Here is a tiny trained network, its code and every weight. The questions are about switching its units off for an input and a class, where a switched-off unit gives its printed mean instead of its output.

import numpy as np


def w(rows, s, z=0):
    codes = np.array(rows[::2]) - 128.0
    scale = np.full(codes.shape[1], s)
    scale[-1] = z or s
    return codes * scale


def norm(h):
    return h / np.sqrt((h * h).mean(-1, keepdims=True) + 1e-5)


def f(y):
    return y / 2 * (1 + np.tanh(0.7978845608 * (y + 0.044715 * y**3)))


def log_softmax(a):
    a = a - a.max(-1, keepdims=True)
    return a - np.log(np.exp(a).sum(-1, keepdims=True))


def net(x, mask):
    res = np.array(x, float).reshape(1, 7) / 4 @ E
    u = 0
    for l in range(2):
        y = f(norm(res) @ A[l][:, :-1].T + A[l][:, -1])
        res = res + np.where(mask[u : u + 4], y, B[l][:, -1]) @ B[l][:, :-1]
        u += 4
    return log_softmax(norm(res)[-1] @ U[:, :-1].T + U[:, -1])


A, B = {}, {}
E = w([
[96,97,207,115,191,143,72,134,118,151,170,190],'x0',
[210,80,224,210,160,84,148,114,201,167,203,33],'x1',
[176,166,138,121,114,103,113,166,117,1,176,128],'x2',
[91,95,54,173,140,32,170,165,206,195,158,143],'x3',
[124,70,147,199,96,159,172,132,184,115,50,155],'x4',
[117,124,88,103,125,212,148,128,107,200,135,117],'x5',
[172,113,161,122,46,104,169,54,165,135,197,178],'x6',
],0.0064)
A[0] = w([
[210,110,218,158,111,95,137,158,106,98,125,134,60],'0.n0',
[107,163,83,40,72,76,179,123,87,42,131,131,33],'0.n1',
[66,111,147,171,192,83,137,185,193,115,104,210,2],'0.n2',
[167,86,161,170,180,115,117,101,145,110,195,1,87],'0.n3',
],0.0065,0.0014)
B[0] = w([
[112,138,58,140,158,113,127,213,118,213,160,127,189],'0.n0',
[22,226,82,238,145,102,142,71,112,74,134,114,215],'0.n1',
[44,1,180,38,179,42,159,115,106,51,41,120,194],'0.n2',
[179,245,188,128,204,103,84,237,150,104,158,214,254],'0.n3',
],0.0094,0.0052)
A[1] = w([
[129,118,108,84,109,254,10,134,21,78,95,204,157],'1.n0',
[145,131,167,197,114,201,244,153,228,151,67,187,255],'1.n1',
[101,127,106,36,71,36,115,169,184,242,244,162,254],'1.n2',
[79,127,20,153,135,91,26,149,64,201,154,126,54],'1.n3',
],0.0047,0.00034)
B[1] = w([
[145,125,207,123,103,158,99,111,60,187,92,6,220],'1.n0',
[196,58,97,130,75,156,178,152,135,2,136,110,190],'1.n1',
[120,112,126,85,115,151,153,56,155,199,152,168,251],'1.n2',
[110,155,84,122,81,208,126,140,171,188,106,106,197],'1.n3',
],0.012,0.0032)
U = w([
[212,58,87,166,65,158,175,131,163,56,96,113,106],'0',
[82,250,50,190,93,104,111,99,119,50,125,120,173],'1',
[113,136,48,82,122,164,139,119,187,234,109,125,75],'2',
[189,111,179,100,131,108,143,59,184,163,232,210,5],'3',
[68,43,153,86,172,45,114,151,137,104,62,146,197],'4',
[142,165,177,111,116,215,27,99,47,154,89,34,76],'5',
[231,193,178,147,207,99,80,253,186,137,173,147,212],'6',
],0.014,0.0023)

Each question gives the input, the list of numbers given to net, and the class t.
The units are the neurons (one row each of A and B). Each row of codes is followed by its name. A weight is (code - 128) times the scale printed after its matrix; where a second scale follows, it is the last column's (A, B and U).
mask holds one flag per neuron, layer by layer. A switched-off neuron (its flag False) gives its mean, the last column of its row in B, instead of its output. The means were averaged over made-up inputs and are rounded, as every weight is.
A unit's drop is (log p(t) with every unit on - log p(t) with that unit switched off) / (log p(t) with every unit on - log p(t) with every unit switched off).
The circuit of an input: a set's keep is (log p(t) with only the set's units on - log p(t) with every unit switched off) / (log p(t) with every unit on - log p(t) with every unit switched off). Starting from all 8 units, units are removed one at a time, each time the one whose removal leaves the highest keep (on an exact tie, the one counted first), for as long as the keep stays at least 0.8.
units of the circuit, in order: the units of the circuit, biggest drop first
k most important neurons: the k neurons with the biggest drops, biggest first
top k neurons in layer l: the k neurons of layer l with the biggest drops, biggest first
drop of u: that unit's drop, to one decimal
input [-5,-5,-6,7,8,-2,-1], class 4: 2 most important neurons -> (0.n2; 1.n3)
input [7,-7,8,-5,-8,3,8], class 5: 2 most important neurons -> (1.n0; 0.n3)
input [5,0,8,8,-5,2,4], class 3: units of the circuit, in order -> (1.n2)
input [4,-1,-3,6,4,2,8], class 4: 3 most important neurons -> (0.n2; 0.n3; 0.n0)
input [-4,-4,1,4,6,0,-1], class 0: 3 most important neurons -> (1.n1; 0.n3; 0.n0)
input [7,0,0,6,-5,5,-5], class 2: top 2 neurons in layer 1 -> (1.n3; 1.n2)
input [-8,2,2,-6,-2,8,7], class 1: 2 most important neurons -> (0.n1; 1.n0)
input [-4,8,0,-2,7,1,7], class 6: 3 most important neurons -> (0.n3; 0.n0; 0.n2)
input [-1,-2,-4,1,-1,6,-7], class 5: top 2 neurons in layer 1 -> (1.n0; 1.n2)
input [8,-3,6,3,-8,0,2], class 1: 3 most important neurons -> (0.n1; 0.n0; 0.n3)
input [5,-7,2,1,-4,3,8], class 1: 2 most important neurons -> (0.n1; 0.n0)
input [-7,8,-8,-7,-8,2,3], class 6: drop of 0.n3 -> 0.5
input [-5,3,-4,-6,-5,-5,6], class 6: drop of 0.n3 -> 1.0
input [1,2,3,5,8,5,6], class 0: drop of 1.n3 -> 0.0
input [-8,8,5,-2,4,5,8], class 6: most important neuron -> (0.n3)
